Here is a tiny trained network, its code and every weight. The questions are about switching its units off for an input and a target symbol, where a switched-off unit gives its printed mean instead of its output.

import numpy as np


def w(rows, s, z=0):
    codes = np.array(rows[::2]) - 128.0
    scale = np.full(codes.shape[1], s)
    scale[-1] = z or s
    return codes * scale


def f(y):
    return np.maximum(y, 0)


def softmax(a):
    e = np.exp(a - a.max(-1, keepdims=True))
    return e / e.sum(-1, keepdims=True)


def log_softmax(a):
    a = a - a.max(-1, keepdims=True)
    return a - np.log(np.exp(a).sum(-1, keepdims=True))


def net(x, mask):
    ids = ['αβγδεζηλμπστφψω'.index(c) for c in x.split()]
    T = len(ids)
    res = E[ids] + P[:T]
    u = 0
    for l in range(3):
        r = res
        for j in range(2):
            rows = slice(3 * j, 3 * j + 3)
            q, k, v = (r @ M[l][rows].T for M in (Q, K, V))
            z = softmax(np.where(np.tri(T) > 0, q @ k.T / 3**0.5, -1e9)) @ v
            o = O[l][rows]
            res = res + np.where(mask[u + j], z, o[:, -1]) @ o[:, :-1]
        u += 2
        y = f(res @ A[l][:, :-1].T + A[l][:, -1])
        res = res + np.where(mask[u : u + 4], y, B[l][:, -1]) @ B[l][:, :-1]
        u += 4
    return log_softmax(res[-1] @ U[:, :-1].T + U[:, -1])


Q, K, V, O, A, B = {}, {}, {}, {}, {}, {}
E = w([
[122,176,124],'α',
[114,73,93],'β',
[82,123,115],'γ',
[126,151,112],'δ',
[122,126,108],'ε',
[102,73,77],'ζ',
[113,168,123],'η',
[143,153,146],'λ',
[80,151,93],'μ',
[103,35,59],'π',
[79,113,140],'σ',
[108,6,9],'τ',
[163,133,102],'φ',
[142,38,198],'ψ',
[251,65,176],'ω',
],0.013)
P = w([
[146,131,121],'0',
[104,132,140],'1',
[156,149,77],'2',
[56,114,197],'3',
[205,186,23],'4',
[3,99,226],'5',
[237,180,3],'6',
[15,136,236],'7',
[231,180,23],'8',
],0.0075)
Q[0] = w([
[107,172,78],'0.h0',
[109,157,116],'0.h0',
[12,124,162],'0.h0',
[165,96,134],'0.h1',
[136,119,159],'0.h1',
[160,145,121],'0.h1',
],0.012)
K[0] = w([
[105,117,21],'0.h0',
[51,187,75],'0.h0',
[6,92,154],'0.h0',
[135,133,128],'0.h1',
[51,100,96],'0.h1',
[159,171,145],'0.h1',
],0.012)
V[0] = w([
[96,94,147],'0.h0',
[145,144,243],'0.h0',
[121,106,53],'0.h0',
[37,91,218],'0.h1',
[225,130,52],'0.h1',
[2,36,195],'0.h1',
],0.0097)
O[0] = w([
[141,200,98,143],'0.h0',
[199,83,96,3],'0.h0',
[41,96,146,212],'0.h0',
[175,150,61,112],'0.h1',
[97,122,255,136],'0.h1',
[127,143,61,167],'0.h1',
],0.0088,0.0027)
A[0] = w([
[119,193,228,145],'0.n0',
[129,114,167,26],'0.n1',
[180,133,68,252],'0.n2',
[176,254,125,151],'0.n3',
],0.0092,0.003)
B[0] = w([
[31,131,145,249],'0.n0',
[144,196,38,134],'0.n1',
[255,149,172,255],'0.n2',
[204,68,68,215],'0.n3',
],0.006,0.0024)
Q[1] = w([
[113,18,186],'1.h0',
[254,8,172],'1.h0',
[113,113,79],'1.h0',
[46,92,110],'1.h1',
[221,98,106],'1.h1',
[127,56,110],'1.h1',
],0.0088)
K[1] = w([
[247,153,254],'1.h0',
[207,187,223],'1.h0',
[61,212,166],'1.h0',
[124,103,85],'1.h1',
[195,119,96],'1.h1',
[70,209,179],'1.h1',
],0.0042)
V[1] = w([
[173,137,178],'1.h0',
[127,5,100],'1.h0',
[109,233,134],'1.h0',
[75,255,142],'1.h1',
[3,51,119],'1.h1',
[84,252,47],'1.h1',
],0.0082)
O[1] = w([
[116,52,228,77],'1.h0',
[78,80,2,154],'1.h0',
[180,217,187,127],'1.h0',
[146,147,207,172],'1.h1',
[159,87,103,253],'1.h1',
[160,174,163,178],'1.h1',
],0.009,0.0039)
A[1] = w([
[163,179,182,34],'1.n0',
[194,122,68,255],'1.n1',
[131,55,65,193],'1.n2',
[254,104,200,116],'1.n3',
],0.0086,0.0029)
B[1] = w([
[88,170,104,157],'1.n0',
[174,149,94,241],'1.n1',
[135,221,193,255],'1.n2',
[182,1,125,184],'1.n3',
],0.007,0.0045)
Q[2] = w([
[217,106,149],'2.h0',
[192,52,30],'2.h0',
[127,89,254],'2.h0',
[140,96,227],'2.h1',
[201,216,155],'2.h1',
[95,84,210],'2.h1',
],0.0055)
K[2] = w([
[87,162,26],'2.h0',
[3,191,160],'2.h0',
[112,55,173],'2.h0',
[76,178,41],'2.h1',
[212,75,22],'2.h1',
[99,117,80],'2.h1',
],0.006)
V[2] = w([
[224,155,241],'2.h0',
[93,254,177],'2.h0',
[110,20,72],'2.h0',
[38,203,126],'2.h1',
[222,87,8],'2.h1',
[197,88,97],'2.h1',
],0.0061)
O[2] = w([
[163,106,154,134],'2.h0',
[106,255,148,250],'2.h0',
[177,84,130,24],'2.h0',
[76,212,114,190],'2.h1',
[131,53,147,122],'2.h1',
[129,23,165,104],'2.h1',
],0.0072,0.0016)
A[2] = w([
[199,47,178,3],'2.n0',
[253,12,60,98],'2.n1',
[145,125,69,246],'2.n2',
[125,83,105,149],'2.n3',
],0.007,0.0037)
B[2] = w([
[62,255,88,173],'2.n0',
[51,109,110,232],'2.n1',
[227,56,153,253],'2.n2',
[188,99,111,160],'2.n3',
],0.0055,0.0042)
U = w([
[126,150,100,25],'α',
[142,137,193,132],'β',
[166,85,63,3],'γ',
[99,142,83,52],'δ',
[251,103,55,169],'ε',
[69,84,195,123],'ζ',
[79,131,204,249],'η',
[254,186,90,178],'λ',
[131,206,139,48],'μ',
[46,142,39,86],'π',
[36,134,67,39],'σ',
[91,108,206,118],'τ',
[90,34,186,176],'φ',
[117,151,177,153],'ψ',
[119,137,218,194],'ω',
],0.0082,0.0052)

Each question gives the input, a string of symbols that net reads in full, and the target symbol t.
The units are the heads (3 rows each of Q, K, V and O) and the neurons (one row each of A and B). Each row of codes is followed by its name. A weight is (code - 128) times the scale printed after its matrix; where a second scale follows, it is the last column's (O, A, B and U).
mask holds one flag per unit, layer by layer, with each layer's heads first. A switched-off unit (its flag False) gives its mean, the last column of its rows in O or B, instead of its output. The means were averaged over made-up inputs and are rounded, as every weight is.
A unit's drop is (log p(t) with every unit on - log p(t) with that unit switched off) / (log p(t) with every unit on - log p(t) with every unit switched off).
The circuit of an input: a set's keep is (log p(t) with only the set's units on - log p(t) with every unit switched off) / (log p(t) with every unit on - log p(t) with every unit switched off). Starting from the 12 units with the biggest drops (on a tie, the unit counted first), units are removed one at a time, each time the one whose removal leaves the highest keep (on an exact tie, the one counted first), for as long as the keep stays at least 0.8.
circuit, biggest first: the units of the circuit, biggest drop first
top k neurons: the k neurons with the biggest drops, biggest first
k most important neurons of layer l: the k neurons of layer l with the biggest drops, biggest first
heads that matter: for each layer, one digit per head in row order, 1 if its drop is at least 0.15 and else 0, layers parted by /
input ε α σ σ, target λ: heads that matter => 11 / 00 / 00
input ω σ σ φ τ ω, target φ: circuit, biggest first => [1.h0]
input η ψ λ ε φ σ σ λ, target ε: circuit, biggest first => [0.h0 0.h1 0.n3]
input α σ σ σ ψ, target ε: heads that matter => 01 / 00 / 00
input δ δ τ σ τ σ α, target π: circuit, biggest first => [0.h0 1.h0]
input ω λ ω, target φ: circuit, biggest first => [1.h0 0.h1]
input δ μ σ α γ τ ζ η, target π: circuit, biggest first => [1.h0 0.h1]
input π σ λ α τ σ α δ, target λ: circuit, biggest first => [0.h0 0.h1 1.h0]
input σ φ α σ σ η, target λ: heads that matter => 11 / 01 / 00
input τ α τ β ζ, target π: 2 most important neurons of layer 1 => [1.n3 1.n2]
input δ ψ μ σ η σ ε τ, target ε: heads that matter => 11 / 00 / 00
input α γ λ η σ τ τ α, target π: circuit, biggest first => [1.h0 0.h0]
input α σ τ ε ω α τ, target φ: heads that matter => 11 / 10 / 10
input ψ σ η, target ε: top 3 neurons => [0.n3 1.n1 2.n2]
input π τ σ, target π: circuit, biggest first => [1.h0]
input ω α π, target φ: heads that matter => 11 / 10 / 10
input σ τ η σ σ σ μ λ, target ε: circuit, biggest first => [0.h1 0.h0 0.n3]
input ψ ζ σ ψ σ, target ε: heads that matter => 01 / 00 / 01
input σ π ω σ ω α μ, target φ: top 2 neurons => [1.n3 0.n2]
input δ σ π σ τ, target π: circuit, biggest first => [0.h0]
input λ ψ π μ σ σ δ α, target λ: circuit, biggest first => [0.h1 0.h0]
input σ σ σ, target λ: heads that matter => 01 / 01 / 00
